Each row was made from one path, in order. Every step used is in the known rows, and no mark comes twice. Write each row's path.
Known rows
vomu, dekomar, podi, ketal, vaso, direrir, gafud, talek, fuza: [ -37   98  185   71  192 -147 -246 -141   -9  -55  -10  383  279   41
 -100  176  183  -99  -46  -77 -119 -361  -20  251  -77  145  196  309
 -395  273 -290 -249  -57  107  150    3 -262  275 -316 -209 -127   -3
  302  -67  210 -117]
bekiv, fuza, direrir, dekomar, vaso, rabepab, gafud: [ 169   96   56  -27 -111 -229  360  336 -172   49  278  126 -342  -79
  313 -127   53    1   85 -221 -172  151  317 -149  -10    4 -228   -2
  320 -136  213 -115  385  181    9  -45    5   35  -19  210  -83   21
   18   -5   87 -202]
vaso, direrir, fuza, gafud, talek, ketal, bekiv: [  68 -118  141  -62 -121 -224 -138  315  -93  110 -114 -165  171 -199
 -584 -115  169    2  217 -140   65  -29  112  -17  -40  -72   80 -204
 -276 -382 -173 -253  210 -283 -144  159 -111  302   18   40  275 -151
  178  -63  147   98]
dekomar, podi, vaso, rabepab, gafud, talek, ketal, fuza, vomu, bekiv: [ 310    0   22   64  100 -117 -567 -235 -144 -125   13 -265  215  169
 -240  -55  -37  125   10  163 -221  -59 -168 -112   36 -161  185 -193
 -144  166 -210  -47   22  257  263 -482  -48   46 -113 -326 -116  181
  120 -186  -51 -259]
vaso, dekomar, vomu, bekiv, fuza, direrir: [-155 -140   67  -99   87  279  328   30   49  -33  114 -214 -210   16
  -12  -61   24   11    0   15  221  194 -169  -71   74 -115  -16   27
  286 -226  -47  123   65  -36 -135  127  222 -128  423  -61  147 -191
  -88  -44 -380   34]
direrir, bekiv, fuza, vomu, dekomar, vaso, rabepab, gafud, talek, ketal: [  42  -66 -100   31 -115 -271 -100  165 -187  187  -29 -201  -89   47
 -112   97 -110  196  295  -83 -103 -195  -12 -140   40 -149  -19 -107
  236   57 -125  118 -164 -207  -16   51 -245 -168   15  -36  -83   38
  197  -71  193 -366]
bekiv, fuza, vomu, vaso, podi: [-223 -143 -177  -94   97  242    0  -13  -51  -62 -299 -135  -27  -41
  254  -54   53 -191  -24   38  157 -128   -4  -90  168  173   61 -117
  -58   85 -136   62 -132   87  182  115   94 -146  223  -39  -20  203
 -148  -67  -64  265]
podi, dekomar, vomu, vaso, rabepab, direrir, gafud: [ 234  289  208  -15  119 -109  355  -49   88  -20  281  182 -219    5
  135  132   25   98  -11  125 -223  221  108  165 -202    7 -167   23
   47   95  271  -55  159  137   11  -48  120 -203 -286  -64 -380   73
 -280  303  126 -223]
gafud, dekomar, vomu, vaso, rabepab: [ 254   84  406   27   88   49  -57 -111  211  114   11  -96   25  124
  320  143 -167 -110  -49  117   96  188  -88  125   65   24   -2  168
  -24  165   92  -48   53   60  -35  133  -66 -186 -103  -87  -97   50
   31  246  276  -24]
rabepab, direrir, bekiv, fuza: [-169  -71 -505   68 -217 -185  151  113    3  113 -147  -76 -219  -65
 -133   -7  183  116  167 -232  113  129  -31  -43  -93  137 -306 -156
   46 -396  199  105 -137 -421 -399  245  202  -11   -6   86   79  -14
 -103  214 -175  354]
talek, ketal, bekiv, fuza: [  14 -252 -285  237  -32  -57  -50   33 -178 -188 -531 -222  141  -60
 -207   80  248  -82 -138 -208  210   75   73  -74  118  146  195 -152
 -149 -225 -256  -28 -200  -31  -70  264  -89  209   19  139  276  -85
  169  -28 -187  322]
fuza, rabepab, gafud, vomu, bekiv: [ 269  139   82  -16 -163   76   75  100   13  235  163   67 -149   32
  -30  121 -167   14   52  -41   29  348  129 -284  -71 -182   24   41
  149 -346  444  122  289 -198 -248  -52  219 -248 -129  103  149  100
 -136 -215  -33 -102]
gafud, vomu, vaso, rabepab, direrir: [ 195   70   43  164 -164 -244  -62   17  -20  174   37  -48 -179  -50
   75  -69 -120   66  182  -31  -67  126   92  139  -19  -10 -115  149
  -70  -54  247  -66  249   76 -127  -13  154 -179 -217  -82 -141  141
 -208  227  326  -24]
dekomar, vaso, rabepab, gafud, vomu, bekiv, fuza: [ 198   34   78  299 -147  -88   64   50 -194  142  184 -182 -246   67
  215    6 -165  167   96  -44   97   91    6 -181   33  -60 -107  101
  158  -75  165   90  273   23 -138   85  109 -454  128  -49  -54  121
   41  147 -154 -120]
gafud, vomu, bekiv, fuza: [ -96 -232 -210  201  -88  157   82  -24   88   70 -202 -187 -190   18
  102   82   15   -2  -51  -33  341   59 -117  -96  103   16   89   92
   53 -272    9  228   -9 -252 -284  371  123 -299  183  -40  188   63
   10   80 -290  278]
fuza, podi, vaso, rabepab, direrir: [  68  161  -79   24   12  -72 -159  -50  -32    4  -53  -62   75  121
  127 -136  137   67   26   54 -373   77   84  190  -48  -14 -198 -199
 -167  129  130   57  142  259  -81 -326  121  193 -156  175 -154  208
 -336   80  273  127]
direrir, fuza, vomu, bekiv: [-122 -140 -141 -150  140  333   36   42   54  -48 -194 -343 -193   82
 -142 -139    7  -65  -68   73  191   31  -58 -172  105 -134  -39 -194
  -74 -249   37  122   48 -299 -183  227  149   23  244  -94  -63   81
  -11 -123 -245  425]
direrir, bekiv, fuza, vomu, dekomar: [-282 -201 -324 -143  150  326  157   23   41   64 -382 -128 -254  128
   62   37   84  -48   -6   64   53   58  -49 -168  105  -12  104 -109
  120 -107  -22  292 -320 -430 -233  265   73 -187  152   91   30   42
  -64  -68 -210  190]
gafud, talek, ketal, vaso, rabepab, direrir, dekomar: [  76   65 -101    6 -215 -636 -230   80   91   77  -75   25  178 -178
 -185 -210  243  -37  142 -311  -76  -56  234  211   49  103 -100   -8
 -104  -39  -39 -226  146  111   71    8 -272  446 -382  130  -45 -155
  202    1  505  -36]
ketal, fuza, podi, vaso, rabepab, direrir: [ 122   -7 -165   88  100 -157 -251 -141 -120 -209  -77  -67  200  172
  -15 -235  145    7  -55   92 -506   43  142   49  -33   32 -142 -142
 -276  187   39 -134   37  259  120 -488  264  187 -202  177 -186  185
 -301  124   58   87]
vaso, rabepab, gafud, vomu, dekomar, podi, ketal: [ 152  168  218  226  150  -15 -289 -181  176  188   26   44   10  183
  315   96 -343  264 -323  301 -102  157 -158   32 -135 -107  171  254
  -18  163    6  151  140  327 -107 -361 -206  -20 -244  127   58   88
  -33  154   84 -262]
rabepab, direrir, gafud, vomu, dekomar, vaso, podi, ketal, bekiv, fuza: [-261  126  -11  205  -46   43  -88 -184   44   40 -142   47   19  -69
   82 -129 -337  319 -255  -64  -19 -361 -169  148  -54   38  143  297
   61  176   45  186  -35  175  190  -88  -63 -224  243   -1 -102  -44
   54   24 -180  -66]
podi, ketal, bekiv, fuza, direrir, dekomar, vomu, vaso, rabepab, gafud: [  92  -10  190  136   79  152  334   97 -109  -53    5   20 -122   22
  161 -123  -71  147  120  274 -170   74   92 -103   85   60  273  106
  198  -17  -87   39  208  333   90 -250   -3   58  208  188  -89 -103
 -101  -18 -170  -28]
talek, vaso, rabepab, direrir, dekomar, podi, ketal: [  -9  246   60  138  -13 -188 -247 -185   89  -20   38  177   45   40
  180 -248 -119  103 -149  -57  -15   76  -44  365  -54  -31 -204   54
  -40  325   -5  -37  147  429   58 -351 -279  439 -199   37  -51  -66
   18  110  258   58]
vaso, podi, vomu, bekiv, fuza: [-241 -149  -98   63  118  282   96 -220   65 -113 -308 -282  -38   99
  235  -26  125  124 -227  135  412   78 -209   24   27  205  -11 -188
 -127  -97 -163  212   -9  -32  -71  183  170 -180  470  113   56   29
 -132  133 -492  448]
vaso, dekomar, podi, vomu, bekiv: [-139  210  192 -216  231  328 -115 -398  113    3 -150 -234   72  100
  107  -72 -102   32 -486  154  310  435 -351  204  -42  -74  -46  -96
  -79   63   46  156  -12  162 -157   38   82   26  192 -113   36   14
  -45  134 -172   64]
rabepab, direrir, gafud, talek, ketal, fuza, vomu, dekomar: [  33  -47 -394 -115   44 -416 -209   72  102 -181    2   42  101    8
 -488   39   72   72   13 -192 -298 -227   94 -129  -42 -129   83   67
  110 -109   41 -102 -213 -291  326  -90  -16  135 -471  -92  -79  -25
   98 -295   99 -315]
talek, fuza, vomu, vaso, podi, dekomar: [-141 -243   69 -312  199  408 -114 -283 -140 -276 -284   -4   -2   12
   81  -55  -48 -363 -209  192   39  -37   44   40  -36  159  149   63
 -387  269  -42 -113 -349  180  343  -66  123  -56   29  -24 -157  118
 -103  -44  120   86]
vaso, rabepab, gafud, talek, direrir, fuza, podi: [ 123   15 -198   -9  -38 -262 -211  403  -17 -105  489  -30   -2  -97
 -164 -207 -115  104  161  -61 -269  117   76  -75  -70  -97 -355  -97
  141 -206  145 -215  125 -228   13 -280   24  285 -310  144  -84  -82
  227  -32  214  101]
rabepab, gafud, talek, vaso, podi, ketal, fuza: [  50  -88 -186  154 -198 -430 -623 -119  -12 -216  -29  111  484   99
 -291   80    1   10   -7  101   30 -186  -94 -264  -87  262  -33  -28
 -263   91 -203 -323 -188  273  522 -457 -146  497 -155   65  272   -5
  179   15    2   72]
talek, direrir, bekiv, fuza, rabepab, gafud: [ 131  -16 -268  -32 -167   28  269  358 -235   12  324  180 -260 -230
 -202   61   38  -22  274 -343 -116  329  246 -226 -134  -54 -196 -195
  265 -441  392  -36   18 -439 -245    3  291  -20 -194  164   79 -165
   34 -150 -135   46]
bekiv, fuza, podi, dekomar, vaso, direrir, gafud: [-162   94  -39 -158  140   95  324   81 -108  -21  103  285  -27   -7
  310  111  149 -130 -150  -57 -195  -13  220  170 -127  -11 -151 -105
   40  235   -7   30  -40  -32  -56  138  -81 -125  -44  121 -114  190
  -92  124   87 -153]
direrir, bekiv, fuza, vomu, dekomar, podi, ketal, talek, vaso: [-244  -20 -214  -57  143  322 -127 -162   12 -133 -412  118   77  110
   44  -18  158  -73 -110  220  118 -272 -149  -66  197   17  346 -113
  -59  377 -386  185 -512   97  -20  -28 -322  234  119 -255  200    2
   87  -58 -262  153]
dekomar, podi, vaso, direrir, fuza: [ -78  104   52  -28   97   70  -80  -86   52  153  -17   31   19   -5
   86 -130   61  -29 -209   60   76   52  -85  283  -64   33 -212 -100
 -430   12  -62 -127  226  243 -122   44 -134  246  -43 -249 -125  177
  -69  188  100  154]
vomu, bekiv, fuza, podi, ketal: [-244 -228 -160  173   98  288    9   -8   79  -79 -409 -232  196  124
  130  215  118   48  -97   96  111 -217  -97   21  118  -61  158 -162
  -58  -13 -343  368 -180  -75 -310  134   15  143  381  188  194  178
 -121   49 -301  505]
direrir, fuza, rabepab, gafud, dekomar, vomu, bekiv: [ 199  234  196 -156   16  115  213  146  287  226  395  -32  -98  108
   56  -37 -325   93  -53   76  165  280   25 -306   -4 -159 -242  178
  174 -280  462   60  178 -299 -162   19   46 -214  -66   51   11  -40
  -44 -148 -156  -69]
direrir, gafud, vomu, bekiv, fuza, rabepab: [ 117  -22  -84  180  -65  147  376  173   47   40  110  171 -325 -130
   82  103   -2  -49   22 -216   78   49  144 -180  -28  -60   28   60
  253 -339  256  197  253 -376 -260  277  229 -453   27   58   87   97
  -69 -146 -299   89]
talek, vaso, podi, ketal, fuza, direrir, dekomar, vomu, bekiv: [-218 -291  237  -64   59  311 -158 -287  156 -323  -68   44  115  169
  -65 -177 -263  -84 -270  132  112 -201 -188  156  112  -70  141   62
   25  282 -311  -23  -17  240  433 -282    6  226  554    1    5 -331
  100 -246 -296  153]
dekomar, vomu, bekiv, fuza, direrir, gafud, talek, ketal, vaso: [  36  -58 -154   77 -101 -222  244  215    4  -99   66    5  -63  -83
 -224  258  319  -36  235 -281  103 -406   26  -62  218   48  104  -68
  271 -139 -293  -11   13 -170   40  427 -105  -55  163 -222   24 -183
  204 -407 -136  -54]
podi, dekomar, vomu, vaso, rabepab, direrir, gafud, talek, ketal: [ 265  157  143   64  -85 -465  116   17  142   32  247  106    3 -126
 -155  266   13  174  143  -11 -137  -66   23  281 -196  -56  -98   17
   60   61   13  -90   29   84   84   26 -186  -24 -365 -185 -250   11
  -51  239  390 -379]
vaso, dekomar, vomu, bekiv: [-107   -4  240 -134   92  294  -20 -223  188   14  -15 -247   72   89
 -116   35 -116  -72 -265   66  274  343 -308   64  -24 -142  -12    1
   68 -121   77  119   -1  -18 -106  147  152   -1  220  -67   74 -162
   45  108 -166   80]
bekiv, fuza, direrir, gafud, talek, ketal, vaso: [  92  -67 -377   51 -187 -518  128  394  -97 -138  -60  175  -29 -252
 -220  218  517 -176  238 -436  -50 -393  318 -143  145  241   25 -127
   87 -225 -235 -217    6  -75   90  367 -189  263 -182  -18  165  -53
  196 -332  135  -17]
dekomar, vaso, rabepab, gafud, talek, fuza: [ 390   41  116  197 -223 -462 -230   37 -328  -49  235  -13   79   36
 -161  137   26  -56  213 -218  -75    7    1 -149 -206   91 -216   89
 -119  -64  160 -388   96   70   99  -68   10  117 -335  -54  -85   83
  315  168  343 -145]

Which path is each row?
[ -24 -198 -287   51  -63  -21 -143   53 -220  -39 -523 -288  200  -93
 -266   92  179 -119  253  -56  153 -218  -22 -123  276   45  380 -133
  -36  -41 -339    3 -331  -65   99  246 -180   66   51 -232  135  133
  155 -205  116  133] -> gafud, talek, ketal, bekiv, fuza, vomu, vaso
[ 154 -139  159  -46 -234 -117 -337   89 -111  -24  187  163  305 -275
 -478  150 -266   19  287 -121 -248 -156   17  -21 -187  -72   64 -141
 -110 -103   25 -245  -71 -136  176 -422  206  235   23  -95  -35  -47
  156   -2   79    7] -> vomu, vaso, podi, ketal, fuza, rabepab, gafud, talek, direrir, bekiv
[ 160   70  -23   72 -156 -117  335  303 -203  328  294  302 -159 -117
  159   26  -31  -37  380  -16  -55  189  395 -198  -13   17  -29  206
   32 -209  273  -87  318  -38  -85   -6  122 -344 -280   54   73  207
 -327  -64  152 -313] -> bekiv, fuza, rabepab, gafud, vomu, vaso, direrir
[ -94  134  -28 -205  -42    7   86  223  175   94  291  162  -39 -358
  114  -25   65 -133  -57 -363   75   79  -84  112   11 -131  -13   10
  375 -152  130  -24    1 -180  -99  194  -79  131 -182  -88  191 -136
  295  -86  146  -76] -> bekiv, fuza, gafud, talek, direrir, dekomar, podi
[ 158   90   -3  -75  -55 -105  -28 -119 -156 -345  287  345  -67 -111
   -7 -279  -30 -161 -204  -30 -424 -128  196  131 -272   26  -41  216
  -84  290  308 -207  -96  110  128 -241   86  -91 -424   35 -224  -20
   62  179  205 -274] -> ketal, talek, fuza, podi, dekomar, vaso, rabepab, direrir, gafud, vomu
[-229  -25  172 -137   45  242   53  -86   90  259  -44   -8  112    8
   34  -17  136 -101  206  170   65 -175  -34   -4    6  155  185    8
 -126  111  -91  101  -87 -233 -259  228  -71 -107  200  204  232 -272
  -65   55  -46   -8] -> podi, ketal, vaso, direrir, bekiv, fuza, gafud, dekomar, vomu
[ -83    6  -95  172  170  -80 -211 -114  -70 -271   19  256   39  108
   28 -244 -119  -17 -116   58 -514 -391  236  151   -2  110   71  461
 -198  394   41  -22  -80  123  228 -278   55  -12 -337  342 -284  -99
  -84 -201  205 -129] -> talek, fuza, podi, ketal, vaso, rabepab, direrir, gafud, vomu, dekomar
[-305  -23  -50 -116  -19  201  -33   24  175  264   88   72  158  156
  213   95 -332  110  146  332  -49 -106 -140  106   22   43  -34  174
   78  171   -7  298 -297 -258 -141   -6 -130 -182  110  139   20   10
 -140   73   84  -73] -> rabepab, gafud, dekomar, vomu, vaso, direrir, bekiv, fuza, podi, ketal
[ 101  149    2   89   -5  -87 -126  105   -8  152  305   92 -157  -49
   79   65  -51  309  174  -18 -200  105 -167  120  -12  -58 -105    4
  116   18   38   60  -52  -12  -64 -213  -77  -75 -152 -290 -181   21
  198  111   16 -204] -> vomu, dekomar, podi, vaso, rabepab, gafud, talek, direrir, bekiv, fuza
[  -4  205  378 -238 -111   52 -106  -17  101   94  233  -83  150   43
 -281   64  -33 -118  140   21  242  128 -236  -94   99 -186  -65  -10
  184   41   73  -19   -9  -21  108  103   19   13  165 -185  281 -183
   58 -149  113 -219] -> fuza, gafud, talek, vaso, dekomar, vomu, bekiv
[-199  -58  302   76   98  452  231 -213   94   33 -329   70  258 -116
  246 -116 -219  -79 -206  135  141  -99  -82  146   74   67  349   73
    9  193 -204  135   -8  315  129  -97  -80    8  433  192  -13  -59
  -79    1 -159  221] -> direrir, dekomar, vomu, vaso, podi, ketal, bekiv, fuza, rabepab
[-146  -81  123 -320   51  114    5 -289  -26 -193 -141   14   43    9
  166 -244 -131 -180 -466  -43  -26    2  -24  160  -73   62  -36  -88
  -17  202   19 -199   77  265  332  -97   97  140  299  142 -156  -99
   31  -30   23  -60] -> ketal, fuza, direrir, dekomar, vaso, podi, vomu
[ -22   78  444 -316  175  205  482  121   66  213  177   61  -87  -56
   48   64   41 -115   15  309   19  113  185   63  -63 -101  -54  -17
 -235   20   46 -131  158   34 -110  234   37 -114   43  -38 -102   44
 -377  225  131 -215] -> podi, dekomar, vomu, vaso, direrir, fuza, gafud
[-228 -103   44   19  113  325  136 -279   90 -154  -68  -34  -34  198
  274   24  -10   -4 -206  226  436   77 -191   41  124  112  -63   -5
  -16  301 -246  121 -262  175  207   44  -80 -246  403  -69   65 -116
  -69   50 -395  142] -> talek, vaso, podi, dekomar, vomu, bekiv, fuza
[   4   82  128  -73  -26  100  314    2   60   84  111  -10  -16  106
   38  275  243   -8  230  192  297    1  -99 -209  124  -68   59  -51
  167  106 -115   99 -208  -69  -37  229  -98 -228  175 -154  272  -10
 -119  -15 -148 -158] -> podi, dekomar, vomu, bekiv, fuza, gafud, talek, vaso
